Look-ups in named tables: a row name and a column name give one cell, copied from the table.

pudugos:
         nir  popok  sotel  mir  mopa  kuva  nofa
dib      136    118     78  180   120   122    76
sono     146    174    122  174   169   156   145
dubekif  127     87     48  142    94   134    76
kogivim  183    130    199  100   185   152   202

nir of kogivim: 183
sotel of dib: 78
mir of dib: 180
nofa of sono: 145
kuva of dib: 122
popok of dib: 118
nir of sono: 146
mir of dubekif: 142
nir of dib: 136
mopa of sono: 169
popok of kogivim: 130
Which row has the largest nofa? kogivim

fodon.csv
,mip,ledufa,simu,regot,minagap
taso,-72814,5376,-17854,-11053,-28348
runa,-44765,-32900,-7294,43494,-68915
foti,-24789,9606,7642,32961,-12122
pizotu,-48564,-62435,19250,1480,-36344
gil,-29133,-19444,7585,52104,-47159
tum,-24041,-31960,-19631,49086,-70588
kisupi,-33810,12384,-64159,-2691,-45394
zur,-6580,16899,-57484,12369,-33237
kaz,-36737,24460,-49308,8471,-36470
misekob,-10458,20866,-51187,18663,-33417
demap,-44383,-32039,2718,44737,-60905
vusap,-76781,-6729,-27304,-25,-53702
berakur,7364,-25251,-31686,46210,-56632

demap, simu -> 2718
gil, ledufa -> -19444
foti, ledufa -> 9606
kaz, minagap -> -36470
kisupi, simu -> -64159
kisupi, mip -> -33810
kaz, regot -> 8471

tamide.csv
,fakim,fuv,kal,tikirol,kod,zevaz
pof,214,111,216,80,131,96
fimor,248,151,192,68,14,158
dud,249,140,8,199,202,208
num,182,192,102,4,8,52
vepetez,197,190,166,119,99,179
fud,160,228,56,107,45,203
vizetoz,240,191,89,137,5,209
donel,8,219,143,222,181,93
las,213,103,179,229,110,8

kal of fimor: 192
kod of num: 8
fuv of las: 103
zevaz of pof: 96
kal of dud: 8
kal of donel: 143
zevaz of fimor: 158
tikirol of fimor: 68
kod of las: 110
fuv of dud: 140
fuv of num: 192
fuv of donel: 219
fuv of vizetoz: 191
fuv of vepetez: 190
zevaz of las: 8
fakim of donel: 8
tikirol of vepetez: 119
kal of fud: 56
Which row has the largest tikirol? las

luzu =
        dod  vefat
bimefi  207     93
ren     185    112
vopa    160    243
moko    211    127
rafe    138     63
sab      99    153
sanumu  198    177
dos     122    190
bozet   191    140
rigan    99    132

What is the dod of dos in luzu?
122
What is the dod of bimefi in luzu?
207
What is the vefat of sab in luzu?
153
What is the vefat of sanumu in luzu?
177
What is the vefat of bimefi in luzu?
93
What is the dod of rafe in luzu?
138
What is the vefat of rafe in luzu?
63
What is the vefat of rigan in luzu?
132
What is the vefat of bozet in luzu?
140

ruzaz =
,basami,bakure,bupil,siv,rizes
fav,177,175,143,205,243
fivu,187,168,122,196,221
vifiro,143,147,190,108,60
basoso,191,164,114,188,205
bur,149,145,178,105,52
ros,198,159,100,181,190
gez,156,141,164,102,45
laferef,196,156,101,173,173
zuzo,181,173,135,203,236
bipin,195,155,103,168,165
firava,189,166,118,192,213
muka,184,169,129,199,229
sogafuv,197,158,100,177,181

vifiro, bupil => 190
fivu, bupil => 122
sogafuv, rizes => 181
laferef, bakure => 156
basoso, rizes => 205
fav, siv => 205
gez, bupil => 164
fav, bupil => 143
firava, basami => 189
gez, rizes => 45
vifiro, rizes => 60
sogafuv, bupil => 100
vifiro, siv => 108
ros, bupil => 100
bipin, bakure => 155
zuzo, rizes => 236
ros, rizes => 190
bur, siv => 105
bipin, siv => 168
laferef, bupil => 101

Table diz
,dezinu,visib,zak,por,poka,rik,petana
riram,2402,72645,47444,36163,59087,47284,36406
mik,42487,33615,21006,17580,45886,29936,27788
zotode,32768,34468,31316,1465,44606,44255,62101
begepuv,54154,36928,26261,15247,36731,15467,75750
bagor,75586,49500,4699,76781,52438,54824,14368
fubifa,32828,57979,32848,15663,71849,36615,390
lik,36135,69018,28441,46396,2339,68684,54554
vig,65129,16600,26593,19499,17895,35705,19605
zomube,25143,10547,45945,9850,29280,78771,24363
bomes,54656,28401,31611,7784,63421,48123,18083
nogu,35938,32534,36205,42207,59849,1991,63931

zak of bagor = 4699
petana of bagor = 14368
petana of mik = 27788
petana of zomube = 24363
petana of zotode = 62101
por of zomube = 9850
dezinu of zotode = 32768
zak of riram = 47444
visib of riram = 72645
poka of mik = 45886
rik of riram = 47284
poka of nogu = 59849
zak of fubifa = 32848
dezinu of mik = 42487
visib of zomube = 10547
zak of nogu = 36205

nanani =
cols = topaf, venip, sumuvuf, zire, zagevo, segez
zivo: [50813, -56532, 7155, -8604, 44293, -73474]
lifuv: [-9595, -33734, -32407, -34191, -13941, 2714]
bosiki: [17350, -12149, -34420, -9181, -377, -55500]
ganumo: [-21230, 7308, 25332, -53568, -36116, -41424]
fir: [3210, -24139, -391, -65275, -26890, -19977]
lonapud: [-35777, 33488, 12330, -73516, -67961, -28889]
fuz: [-28102, 42365, 12462, -51004, -48837, -48260]
det: [-44432, -7953, -41255, -12479, -26774, -8238]
zulak: [5775, -69425, -17277, -17569, 8431, -19119]

fuz, segez => -48260
fuz, venip => 42365
bosiki, zagevo => -377
fuz, topaf => -28102
fuz, zagevo => -48837
lonapud, zire => -73516
det, zire => -12479
zulak, segez => -19119
Row with the largest sumuvuf: ganumo

